Below is a small trained network, with its code and all its weights. Each question gives an input and a class and asks what happens when units are switched off, that is, made to give their printed mean instead of their output.

import numpy as np


def w(rows, s, z=0):
    codes = np.array(rows[::2]) - 128.0
    scale = np.full(codes.shape[1], s)
    scale[-1] = z or s
    return codes * scale


def norm(h):
    return h / np.sqrt((h * h).mean(-1, keepdims=True) + 1e-5)


def f(y):
    return y / 2 * (1 + np.tanh(0.7978845608 * (y + 0.044715 * y**3)))


def log_softmax(a):
    a = a - a.max(-1, keepdims=True)
    return a - np.log(np.exp(a).sum(-1, keepdims=True))


def net(x, mask):
    res = np.array(x, float).reshape(1, 8) / 4 @ E
    u = 0
    for l in range(2):
        y = f(norm(res) @ A[l][:, :-1].T + A[l][:, -1])
        res = res + np.where(mask[u : u + 8], y, B[l][:, -1]) @ B[l][:, :-1]
        u += 8
    return log_softmax(norm(res)[-1] @ U[:, :-1].T + U[:, -1])


A, B = {}, {}
E = w([
[44,134,195,134,123,60,124,143],'x0',
[163,140,180,88,181,75,207,176],'x1',
[189,170,90,254,108,94,95,168],'x2',
[125,105,151,127,215,211,116,118],'x3',
[78,81,82,77,81,109,90,94],'x4',
[201,89,46,98,158,184,243,175],'x5',
[189,207,54,103,159,41,49,116],'x6',
[142,82,115,148,122,179,109,192],'x7',
],0.0068)
A[0] = w([
[91,113,137,136,137,113,161,95,137],'0.n0',
[98,192,189,124,126,81,180,107,46],'0.n1',
[98,114,191,109,186,124,109,85,82],'0.n2',
[134,178,228,121,139,32,134,45,43],'0.n3',
[170,134,81,86,157,162,153,116,76],'0.n4',
[132,131,65,96,108,116,102,64,93],'0.n5',
[100,151,135,75,114,88,2,132,1],'0.n6',
[130,100,65,154,141,90,137,100,140],'0.n7',
],0.0094,0.0039)
B[0] = w([
[78,59,106,72,93,128,76,222,164],'0.n0',
[31,122,128,120,159,79,84,219,200],'0.n1',
[105,201,81,158,92,91,210,165,192],'0.n2',
[64,150,176,140,219,73,87,235,254],'0.n3',
[140,185,154,60,161,157,107,205,174],'0.n4',
[117,247,147,67,104,162,119,47,177],'0.n5',
[165,70,84,154,207,46,110,2,194],'0.n6',
[137,158,177,79,67,128,106,180,161],'0.n7',
],0.0074,0.0048)
A[1] = w([
[109,139,142,204,111,178,44,157,40],'1.n0',
[46,25,167,86,70,146,189,92,39],'1.n1',
[182,159,99,151,218,88,110,81,118],'1.n2',
[113,116,73,159,102,99,168,152,78],'1.n3',
[157,83,93,80,188,170,163,204,101],'1.n4',
[145,115,64,113,73,24,157,183,55],'1.n5',
[156,166,106,197,16,120,90,199,93],'1.n6',
[144,129,155,254,116,205,72,90,2],'1.n7',
],0.0098,0.0044)
B[1] = w([
[141,119,129,185,180,211,114,93,166],'1.n0',
[33,102,163,70,10,178,96,194,239],'1.n1',
[99,50,107,130,51,148,142,98,231],'1.n2',
[113,178,135,137,33,117,129,113,133],'1.n3',
[200,36,173,129,150,146,109,103,252],'1.n4',
[149,180,107,163,118,115,150,126,191],'1.n5',
[141,202,142,162,112,92,196,91,216],'1.n6',
[60,163,133,213,196,197,132,118,178],'1.n7',
],0.011,0.0045)
U = w([
[57,142,163,140,201,54,129,211,203],'0',
[109,147,137,237,153,223,147,97,198],'1',
[252,44,147,95,168,207,195,159,160],'2',
[109,102,82,132,128,88,65,14,53],'3',
[199,203,109,180,53,90,204,138,68],'4',
[39,80,170,76,46,212,158,199,184],'5',
[166,194,62,18,112,170,112,112,4],'6',
],0.017,0.0029)

Each question gives the input, the list of numbers given to net, and the class t.
The units are the neurons (one row each of A and B). Each row of codes is followed by its name. A weight is (code - 128) times the scale printed after its matrix; where a second scale follows, it is the last column's (A, B and U).
mask holds one flag per neuron, layer by layer. A switched-off neuron (its flag False) gives its mean, the last column of its row in B, instead of its output. The means were averaged over made-up inputs and are rounded, as every weight is.
A unit's drop is (log p(t) with every unit on - log p(t) with that unit switched off) / (log p(t) with every unit on - log p(t) with every unit switched off).
The circuit of an input: a set's keep is (log p(t) with only the set's units on - log p(t) with every unit switched off) / (log p(t) with every unit on - log p(t) with every unit switched off). Starting from the 12 units with the biggest drops (on a tie, the unit counted first), units are removed one at a time, each time the one whose removal leaves the highest keep (on an exact tie, the one counted first), for as long as the keep stays at least 0.8.
circuit, biggest first: the units of the circuit, biggest drop first
unit that matters most: the unit with the biggest drop
k most important neurons: the k neurons with the biggest drops, biggest first
top k neurons in layer l: the k neurons of layer l with the biggest drops, biggest first
drop when u is switched off: that unit's drop, to one decimal
input [-4,1,6,5,5,2,-4,2], class 2: unit that matters most : 1.n4
input [-5,6,-1,-4,8,-1,8,3], class 3: 2 most important neurons : 0.n6, 1.n2
input [4,7,2,-2,7,-4,-8,-4], class 0: 3 most important neurons : 0.n3, 0.n1, 1.n2
input [7,-5,-5,5,6,2,4,2], class 3: 2 most important neurons : 0.n6, 0.n5
input [4,-4,-3,0,-2,-5,0,8], class 1: 2 most important neurons : 1.n7, 0.n1
input [5,-3,-1,6,-3,-4,-7,-8], class 0: 2 most important neurons : 0.n3, 1.n2
input [5,-2,-6,-4,-1,-8,5,8], class 3: 2 most important neurons : 0.n6, 1.n2
input [3,3,5,1,-2,0,0,2], class 4: top 2 neurons in layer 1 : 1.n6, 1.n4
input [7,3,8,4,-4,4,4,6], class 4: top 2 neurons in layer 1 : 1.n6, 1.n3
input [0,-1,4,-4,-7,-5,-1,2], class 1: top 2 neurons in layer 1 : 1.n0, 1.n7
input [-7,-4,-2,-5,0,-8,-6,1], class 1: top 3 neurons in layer 1 : 1.n7, 1.n0, 1.n2
input [-7,-5,0,-3,8,3,-3,5], class 6: 2 most important neurons : 0.n5, 1.n2
input [6,-7,2,-3,-2,0,1,-3], class 3: top 2 neurons in layer 0 : 0.n6, 0.n2
input [2,-3,-1,5,3,4,4,-3], class 6: circuit, biggest first : 0.n5
input [-4,-8,-2,-1,-3,-1,-7,3], class 1: drop when 1.n0 is switched off : 0.6
input [-7,5,5,0,1,-2,-8,2], class 1: drop when 1.n7 is switched off : 1.1
input [6,4,7,-6,8,2,7,7], class 4: drop when 1.n0 is switched off : 0.0
input [6,-8,1,7,6,-2,-1,1], class 3: top 2 neurons in layer 1 : 1.n6, 1.n5
